Below is a small trained network, with its code and all its weights. Each question gives an input and a class and asks what happens when units are switched off, that is, made to give their printed mean instead of their output.

import numpy as np


def w(rows, s, z=0):
    codes = np.array(rows[::2]) - 128.0
    scale = np.full(codes.shape[1], s)
    scale[-1] = z or s
    return codes * scale


def f(y):
    return y / 2 * (1 + np.tanh(0.7978845608 * (y + 0.044715 * y**3)))


def log_softmax(a):
    a = a - a.max(-1, keepdims=True)
    return a - np.log(np.exp(a).sum(-1, keepdims=True))


def net(x, mask):
    res = np.array(x, float).reshape(1, 6) / 4 @ E
    y = f(res @ A[0][:, :-1].T + A[0][:, -1])
    res = res + np.where(mask, y, B[0][:, -1]) @ B[0][:, :-1]
    return log_softmax(res[-1] @ U[:, :-1].T + U[:, -1])


A, B = {}, {}
E = w([
[70,55,158,164,116,134,93,218],'x0',
[82,93,170,105,161,75,167,181],'x1',
[175,78,180,75,82,192,59,110],'x2',
[166,77,102,149,123,106,84,122],'x3',
[181,114,70,106,103,171,119,255],'x4',
[162,130,180,63,72,91,119,217],'x5',
],0.0083)
A[0] = w([
[173,81,127,104,93,199,38,167,235],'neuron 0',
[64,116,135,178,172,115,146,114,155],'neuron 1',
[186,99,74,119,101,131,130,160,197],'neuron 2',
[62,122,97,168,178,76,162,138,176],'neuron 3',
[101,201,58,138,145,123,197,80,254],'neuron 4',
[69,135,95,193,160,100,157,116,176],'neuron 5',
[155,92,140,108,92,129,54,165,211],'neuron 6',
[101,100,254,73,113,114,157,164,194],'neuron 7',
[86,119,209,72,110,112,110,155,205],'neuron 8',
[137,136,134,134,110,175,93,47,206],'neuron 9',
[146,87,95,118,101,160,52,178,183],'neuron 10',
[87,114,121,175,152,118,185,97,170],'neuron 11',
[128,101,242,101,116,116,164,164,199],'neuron 12',
],0.0079,0.0038)
B[0] = w([
[151,82,64,128,52,141,61,126,255],'neuron 0',
[79,101,207,155,157,105,54,154,187],'neuron 1',
[213,117,27,176,89,154,190,164,185],'neuron 2',
[87,87,179,165,170,26,172,207,200],'neuron 3',
[181,194,143,164,188,129,145,127,252],'neuron 4',
[76,127,210,209,222,97,113,172,204],'neuron 5',
[139,78,106,126,58,151,117,137,213],'neuron 6',
[68,111,216,23,52,116,207,145,217],'neuron 7',
[46,89,174,47,58,116,176,126,200],'neuron 8',
[124,182,156,114,100,191,3,61,212],'neuron 9',
[120,38,75,153,90,147,86,171,209],'neuron 10',
[113,140,164,185,170,105,86,135,191],'neuron 11',
[51,87,185,56,56,94,195,123,203],'neuron 12',
],0.0069,0.008)
U = w([
[51,71,186,18,58,118,181,139,180],'0',
[184,202,72,134,185,116,230,159,102],'1',
[134,190,145,125,143,206,63,2,254],'2',
[69,69,166,199,240,81,122,180,38],'3',
[157,21,22,146,85,167,88,177,86],'4',
],0.0067,0.00091)

Each question gives the input, the list of numbers given to net, and the class t.
The units are the neurons (one row each of A and B). Each row of codes is followed by its name. A weight is (code - 128) times the scale printed after its matrix; where a second scale follows, it is the last column's (A, B and U).
mask holds one flag per neuron, in row order. A switched-off neuron (its flag False) gives its mean, the last column of its row in B, instead of its output. The means were averaged over made-up inputs and are rounded, as every weight is.
A unit's drop is (log p(t) with every unit on - log p(t) with that unit switched off) / (log p(t) with every unit on - log p(t) with every unit switched off).
The circuit of an input: a set's keep is (log p(t) with only the set's units on - log p(t) with every unit switched off) / (log p(t) with every unit on - log p(t) with every unit switched off). Starting from the 12 units with the biggest drops (on a tie, the unit counted first), units are removed one at a time, each time the one whose removal leaves the highest keep (on an exact tie, the one counted first), for as long as the keep stays at least 0.8.
circuit, biggest first: the units of the circuit, biggest drop first
top k neurons: the k neurons with the biggest drops, biggest first
drop when u is switched off: that unit's drop, to one decimal
input [-2,2,-7,2,6,6], class 1: circuit, biggest first : (neuron 0; neuron 2; neuron 1)
input [-4,-5,-7,3,8,0], class 1: top neuron : (neuron 4)
input [-6,-5,-6,8,8,-5], class 1: circuit, biggest first : (neuron 4; neuron 0)
input [2,-6,-3,-5,2,-6], class 3: circuit, biggest first : (neuron 5; neuron 0)
input [-1,-1,-2,-7,2,-7], class 3: circuit, biggest first : (neuron 5; neuron 3)
input [7,7,-5,6,6,2], class 0: circuit, biggest first : (neuron 7; neuron 12)
input [-8,3,-1,8,2,6], class 4: circuit, biggest first : (neuron 2; neuron 7)
input [-5,0,-8,0,7,-7], class 3: top 3 neurons : (neuron 5; neuron 3; neuron 11)
input [-7,5,-8,-1,2,-2], class 3: drop when neuron 5 is switched off : 0.2
input [-8,-5,2,1,-2,8], class 2: drop when neuron 3 is switched off : 0.1
input [-4,-1,-6,-1,5,-6], class 3: drop when neuron 0 is switched off : 0.0
